Here is a tiny trained network, its code and every weight. The questions are about switching its units off for an input and a class, where a switched-off unit gives its printed mean instead of its output.

import numpy as np


def w(rows, s, z=0):
    codes = np.array(rows[::2]) - 128.0
    scale = np.full(codes.shape[1], s)
    scale[-1] = z or s
    return codes * scale


def norm(h):
    return h / np.sqrt((h * h).mean(-1, keepdims=True) + 1e-5)


def f(y):
    return y / 2 * (1 + np.tanh(0.7978845608 * (y + 0.044715 * y**3)))


def log_softmax(a):
    a = a - a.max(-1, keepdims=True)
    return a - np.log(np.exp(a).sum(-1, keepdims=True))


def net(x, mask):
    res = np.array(x, float).reshape(1, 3) / 4 @ E
    u = 0
    for l in range(2):
        y = f(norm(res) @ A[l][:, :-1].T + A[l][:, -1])
        res = res + np.where(mask[u : u + 9], y, B[l][:, -1]) @ B[l][:, :-1]
        u += 9
    return log_softmax(norm(res)[-1] @ U[:, :-1].T + U[:, -1])


A, B = {}, {}
E = w([
[61,68,65,224,195,72,147,147,75,183,64],'x0',
[2,216,115,166,64,234,89,30,114,179,88],'x1',
[149,92,76,136,125,137,170,102,24,129,208],'x2',
],0.0083)
A[0] = w([
[158,159,223,141,85,103,52,117,171,103,205,112],'L0N0',
[214,153,137,161,46,167,122,135,143,104,154,53],'L0N1',
[132,161,219,150,63,209,64,81,59,211,167,152],'L0N2',
[146,31,136,74,70,163,147,148,103,99,120,168],'L0N3',
[88,45,131,150,107,154,176,82,83,54,199,121],'L0N4',
[204,71,98,29,165,134,85,133,80,88,108,150],'L0N5',
[80,59,46,145,170,108,186,139,157,196,82,252],'L0N6',
[145,156,126,133,125,119,92,159,190,147,71,185],'L0N7',
[140,138,95,128,147,132,127,82,97,185,254,83],'L0N8',
],0.0081,0.0025)
B[0] = w([
[79,61,95,180,130,94,114,161,99,64,88,213],'L0N0',
[65,52,79,131,68,124,254,144,133,116,218,174],'L0N1',
[169,144,172,102,205,186,43,110,151,183,190,254],'L0N2',
[99,196,168,98,119,99,112,92,128,140,110,171],'L0N3',
[112,104,71,29,75,148,49,254,213,156,51,190],'L0N4',
[116,184,209,151,162,244,110,79,85,227,184,211],'L0N5',
[103,122,185,150,90,174,177,125,67,62,156,254],'L0N6',
[160,135,89,159,49,118,143,175,105,223,69,195],'L0N7',
[222,53,70,121,116,63,98,87,144,120,6,185],'L0N8',
],0.0069,0.0073)
A[1] = w([
[123,177,117,54,41,138,117,119,195,68,201,65],'L1N0',
[209,103,210,123,105,41,137,145,141,124,195,81],'L1N1',
[100,220,137,121,137,80,132,173,203,78,52,7],'L1N2',
[80,168,165,148,122,166,200,118,241,122,61,113],'L1N3',
[100,98,126,83,107,136,58,125,163,1,189,142],'L1N4',
[233,88,50,115,32,144,55,159,95,164,56,249],'L1N5',
[206,104,128,122,107,107,146,87,117,59,207,142],'L1N6',
[81,93,193,176,70,181,139,182,175,183,172,174],'L1N7',
[206,94,128,145,158,61,182,147,112,159,151,176],'L1N8',
],0.0084,0.0021)
B[1] = w([
[72,112,21,192,164,74,181,69,51,43,75,188],'L1N0',
[44,141,64,170,192,185,89,83,201,152,136,200],'L1N1',
[109,116,72,36,48,168,126,110,210,139,31,154],'L1N2',
[167,74,1,89,137,105,150,95,180,75,116,177],'L1N3',
[133,84,194,223,146,154,175,170,30,127,109,177],'L1N4',
[119,142,164,75,61,34,145,184,186,160,100,254],'L1N5',
[148,165,126,146,85,113,106,125,125,172,54,173],'L1N6',
[184,110,155,71,94,49,115,165,83,164,181,245],'L1N7',
[132,158,56,85,69,179,70,46,146,93,108,192],'L1N8',
],0.0085,0.0081)
U = w([
[117,110,53,52,42,95,87,127,157,158,64,150],'0',
[68,96,91,222,92,124,156,90,23,65,119,155],'1',
[120,180,92,128,185,226,19,44,149,205,181,159],'2',
[171,136,253,99,109,85,105,186,82,176,179,161],'3',
[124,236,150,124,203,120,218,129,192,40,193,14],'4',
[114,205,187,145,190,116,138,137,161,75,143,1],'5',
[123,174,183,126,222,137,205,131,188,73,166,7],'6',
],0.011,0.0053)

Each question gives the input, the list of numbers given to net, and the class t.
The units are the neurons (one row each of A and B). Each row of codes is followed by its name. A weight is (code - 128) times the scale printed after its matrix; where a second scale follows, it is the last column's (A, B and U).
mask holds one flag per neuron, layer by layer. A switched-off neuron (its flag False) gives its mean, the last column of its row in B, instead of its output. The means were averaged over made-up inputs and are rounded, as every weight is.
A unit's drop is (log p(t) with every unit on - log p(t) with that unit switched off) / (log p(t) with every unit on - log p(t) with every unit switched off).
The circuit of an input: a set's keep is (log p(t) with only the set's units on - log p(t) with every unit switched off) / (log p(t) with every unit on - log p(t) with every unit switched off). Starting from the 12 units with the biggest drops (on a tie, the unit counted first), units are removed one at a time, each time the one whose removal leaves the highest keep (on an exact tie, the one counted first), for as long as the keep stays at least 0.8.
units of the circuit, in order: the units of the circuit, biggest drop first
top k neurons: the k neurons with the biggest drops, biggest first
top k neurons in layer l: the k neurons of layer l with the biggest drops, biggest first
input [-2,1,1], class 3: top neuron in layer 1	(L1N4)
input [2,1,3], class 3: units of the circuit, in order	(L1N8; L1N0)
input [-7,-4,-6], class 1: units of the circuit, in order	(L1N0; L1N4)
input [5,6,-3], class 2: top 4 neurons	(L1N0; L1N5; L0N0; L1N4)
input [-6,-7,-1], class 2: top 3 neurons	(L1N1; L0N5; L0N6)
input [-1,-7,6], class 2: units of the circuit, in order	(L0N5; L1N1)
input [4,-4,6], class 0: top 2 neurons	(L0N4; L1N8)
input [-6,-6,-5], class 1: top 2 neurons	(L1N0; L0N2)
input [4,-2,5], class 0: top 2 neurons	(L0N4; L0N8)
input [1,3,-1], class 3: top 2 neurons	(L1N1; L1N8)
input [5,7,-2], class 2: units of the circuit, in order	(L0N2; L1N5)
input [8,-2,-6], class 1: top 2 neurons	(L0N6; L0N4)
input [-3,0,-2], class 3: top 4 neurons	(L0N0; L1N7; L0N7; L0N6)
input [-7,-8,4], class 2: units of the circuit, in order	(L1N1)
input [-7,-7,-2], class 1: top 4 neurons	(L1N0; L0N2; L0N0; L1N4)
input [8,2,-5], class 1: top 3 neurons	(L0N6; L0N4; L1N5)
input [3,1,1], class 3: top 3 neurons in layer 1	(L1N0; L1N1; L1N8)
input [2,1,2], class 3: top 3 neurons in layer 0	(L0N6; L0N7; L0N4)
input [2,-3,0], class 3: top 2 neurons in layer 0	(L0N5; L0N8)
input [4,8,3], class 2: units of the circuit, in order	(L0N2)
